Below are the code and all the weights of a small trained network. Each question names an input and a target symbol and asks about switching units off, where a switched-off unit gives its printed mean instead of its output.

import numpy as np


def w(rows, s, z=0):
    codes = np.array(rows[::2]) - 128.0
    scale = np.full(codes.shape[1], s)
    scale[-1] = z or s
    return codes * scale


def f(y):
    return y / 2 * (1 + np.tanh(0.7978845608 * (y + 0.044715 * y**3)))


def softmax(a):
    e = np.exp(a - a.max(-1, keepdims=True))
    return e / e.sum(-1, keepdims=True)


def log_softmax(a):
    a = a - a.max(-1, keepdims=True)
    return a - np.log(np.exp(a).sum(-1, keepdims=True))


def net(x, mask):
    ids = ['ΘΠαδεζηλμστφ'.index(c) for c in x.split()]
    T = len(ids)
    res = E[ids] + P[:T]
    u = 0
    for l in range(2):
        q, k, v = (res @ M[l].T for M in (Q, K, V))
        z = softmax(np.where(np.tri(T) > 0, q @ k.T / 3**0.5, -1e9)) @ v
        res = res + np.where(mask[u], z, O[l][:, -1]) @ O[l][:, :-1]
        u += 1
        y = f(res @ A[l][:, :-1].T + A[l][:, -1])
        res = res + np.where(mask[u : u + 12], y, B[l][:, -1]) @ B[l][:, :-1]
        u += 12
    return log_softmax(res[-1] @ U[:, :-1].T + U[:, -1])


Q, K, V, O, A, B = {}, {}, {}, {}, {}, {}
E = w([
[160,148,156],'Θ',
[95,91,138],'Π',
[147,79,250],'α',
[154,175,88],'δ',
[115,88,158],'ε',
[172,202,126],'ζ',
[81,128,55],'η',
[157,205,102],'λ',
[97,66,148],'μ',
[131,106,144],'σ',
[112,87,127],'τ',
[86,90,163],'φ',
],0.023)
P = w([
[191,173,146],'0',
[4,194,139],'1',
[110,85,134],'2',
[186,93,106],'3',
[41,198,144],'4',
[115,97,131],'5',
[183,86,101],'6',
[65,223,139],'7',
[118,108,131],'8',
[179,80,95],'9',
[76,220,154],'10',
[118,118,130],'11',
[176,79,92],'12',
[85,212,172],'13',
],0.016)
Q[0] = w([
[67,156,56],'0.h1',
[48,168,194],'0.h1',
[253,123,111],'0.h1',
],0.0065)
K[0] = w([
[69,255,12],'0.h1',
[195,143,83],'0.h1',
[144,155,180],'0.h1',
],0.0087)
V[0] = w([
[49,129,22],'0.h1',
[57,144,126],'0.h1',
[191,254,230],'0.h1',
],0.0064)
O[0] = w([
[2,131,84,2],'0.h1',
[219,133,218,114],'0.h1',
[116,87,198,234],'0.h1',
],0.005,0.0056)
A[0] = w([
[101,218,71,130],'0.n1',
[68,10,80,78],'0.n2',
[227,95,138,105],'0.n3',
[95,53,88,112],'0.n4',
[167,13,42,97],'0.n5',
[140,195,118,163],'0.n6',
[26,137,123,35],'0.n7',
[199,189,110,23],'0.n8',
[48,122,165,123],'0.n9',
[31,197,108,132],'0.n10',
[45,137,154,160],'0.n11',
[73,204,254,2],'0.n12',
],0.0094,0.0071)
B[0] = w([
[108,71,180,182],'0.n1',
[116,150,107,159],'0.n2',
[180,128,83,254],'0.n3',
[175,111,131,140],'0.n4',
[219,171,136,174],'0.n5',
[76,161,120,180],'0.n6',
[205,182,198,151],'0.n7',
[131,173,1,140],'0.n8',
[97,145,117,185],'0.n9',
[170,68,137,209],'0.n10',
[109,162,81,203],'0.n11',
[126,110,80,240],'0.n12',
],0.0085,0.0059)
Q[1] = w([
[99,31,66],'1.h1',
[172,136,218],'1.h1',
[116,179,254],'1.h1',
],0.0057)
K[1] = w([
[10,42,43],'1.h1',
[197,29,216],'1.h1',
[218,34,2],'1.h1',
],0.0061)
V[1] = w([
[168,132,100],'1.h1',
[83,2,91],'1.h1',
[149,92,77],'1.h1',
],0.014)
O[1] = w([
[38,180,190,246],'1.h1',
[63,39,195,2],'1.h1',
[250,160,253,159],'1.h1',
],0.006,0.0045)
A[1] = w([
[218,116,164,6],'1.n1',
[214,130,146,27],'1.n2',
[179,127,82,58],'1.n3',
[127,126,190,113],'1.n4',
[143,87,97,129],'1.n5',
[118,216,59,34],'1.n6',
[135,128,227,153],'1.n7',
[80,81,246,86],'1.n8',
[102,170,125,107],'1.n9',
[183,187,93,140],'1.n10',
[132,103,203,108],'1.n11',
[72,17,127,40],'1.n12',
],0.013,0.012)
B[1] = w([
[82,173,68,204],'1.n1',
[77,107,63,199],'1.n2',
[53,118,118,160],'1.n3',
[83,104,139,173],'1.n4',
[135,98,149,147],'1.n5',
[106,17,123,168],'1.n6',
[111,12,117,244],'1.n7',
[156,254,138,200],'1.n8',
[62,107,146,149],'1.n9',
[133,157,182,221],'1.n10',
[124,156,103,187],'1.n11',
[56,97,192,133],'1.n12',
],0.0082,0.011)
U = w([
[180,191,75,253],'Θ',
[181,114,119,152],'Π',
[87,85,40,89],'α',
[100,180,148,202],'δ',
[135,90,142,70],'ε',
[6,162,102,95],'ζ',
[116,99,187,149],'η',
[105,110,122,54],'λ',
[158,121,193,108],'μ',
[205,178,150,129],'σ',
[187,112,162,140],'τ',
[190,86,144,167],'φ',
],0.014,0.0052)

Each question gives the input, a string of symbols that net reads in full, and the target symbol t.
The units are the heads (3 rows each of Q, K, V and O) and the neurons (one row each of A and B). Each row of codes is followed by its name. A weight is (code - 128) times the scale printed after its matrix; where a second scale follows, it is the last column's (O, A, B and U).
mask holds one flag per unit, layer by layer, with each layer's heads first. A switched-off unit (its flag False) gives its mean, the last column of its rows in O or B, instead of its output. The means were averaged over made-up inputs and are rounded, as every weight is.
A unit's drop is (log p(t) with every unit on - log p(t) with that unit switched off) / (log p(t) with every unit on - log p(t) with every unit switched off).
The circuit of an input: a set's keep is (log p(t) with only the set's units on - log p(t) with every unit switched off) / (log p(t) with every unit on - log p(t) with every unit switched off). Starting from the 12 units with the biggest drops (on a tie, the unit counted first), units are removed one at a time, each time the one whose removal leaves the highest keep (on an exact tie, the one counted first), for as long as the keep stays at least 0.8.
units of the circuit, in order: the units of the circuit, biggest drop first
unit that matters most: the unit with the biggest drop
top k neurons: the k neurons with the biggest drops, biggest first
top k neurons in layer l: the k neurons of layer l with the biggest drops, biggest first
drop when u is switched off: that unit's drop, to one decimal
input Θ α φ ζ Θ τ η η φ Θ, target Θ: units of the circuit, in order : 1.n7, 1.n1, 0.n3
input ζ α α δ, target α: unit that matters most : 1.n3
input σ α σ ζ α φ ζ δ δ μ α δ α λ, target ζ: top 2 neurons in layer 1 : 1.n9, 1.n6
input φ α μ ζ, target α: units of the circuit, in order : 0.n8, 1.n6
input σ λ δ ζ ε μ σ α φ φ, target φ: top 3 neurons in layer 1 : 1.n8, 1.n1, 1.n2
input δ δ Θ δ Θ μ τ, target Θ: units of the circuit, in order : 0.n5, 1.n7
input Θ α α η τ Θ μ λ α ε, target α: units of the circuit, in order : 1.h1, 0.n3
input α η η δ η μ α α Θ α ζ Θ τ, target Θ: top 2 neurons in layer 0 : 0.n5, 0.n12
input Θ α σ, target φ: top 2 neurons : 1.n1, 0.n1
input α λ Θ σ, target Θ: units of the circuit, in order : 0.n3, 1.h1
input μ Θ μ δ ζ α λ, target α: top 3 neurons : 0.n8, 1.n6, 1.n3
input α δ δ α α δ ε ζ, target ζ: units of the circuit, in order : 0.n6, 1.n9
input α λ ζ, target σ: units of the circuit, in order : 1.n7, 1.n10, 1.n1
input Θ δ η Θ α τ μ ζ, target ζ: units of the circuit, in order : 0.n6
input α Θ δ Π ζ Θ α Θ δ Θ λ μ σ, target Θ: top 4 neurons in layer 1 : 1.n1, 1.n7, 1.n6, 1.n10
input λ Θ Θ τ σ φ α δ α Π Θ α λ, target α: top 2 neurons : 1.n6, 0.n8
input δ α δ ζ α α σ α τ ζ Θ, target η: top 3 neurons : 0.n3, 1.n1, 1.n8
input φ σ α σ, target α: top 4 neurons : 1.n2, 1.n1, 1.n8, 0.n5
input η α ζ μ α σ δ, target α: top 3 neurons : 1.n3, 0.n8, 0.n3
input σ φ σ λ ζ ζ α σ Θ α δ μ ζ, target α: top 2 neurons : 0.n8, 1.n6
input Θ λ α σ, target α: top 3 neurons in layer 0 : 0.n11, 0.n5, 0.n8
input α ζ δ Θ, target Θ: unit that matters most : 1.n1
input δ ζ δ φ ε τ ε α, target ζ: top 3 neurons in layer 1 : 1.n10, 1.n4, 1.n7
input φ λ δ α α α ε, target α: top 2 neurons in layer 1 : 1.n2, 1.n1
input ε φ Θ α σ α Π η φ μ λ, target ζ: top 2 neurons in layer 0 : 0.n6, 0.n3
input μ σ σ Θ Θ ζ α, target α: drop when 1.n5 is switched off : 0.0
input ζ Θ λ α α Θ ε δ α φ, target φ: unit that matters most : 1.n8
input Θ τ μ σ α, target ζ: drop when 1.n7 is switched off : 0.1
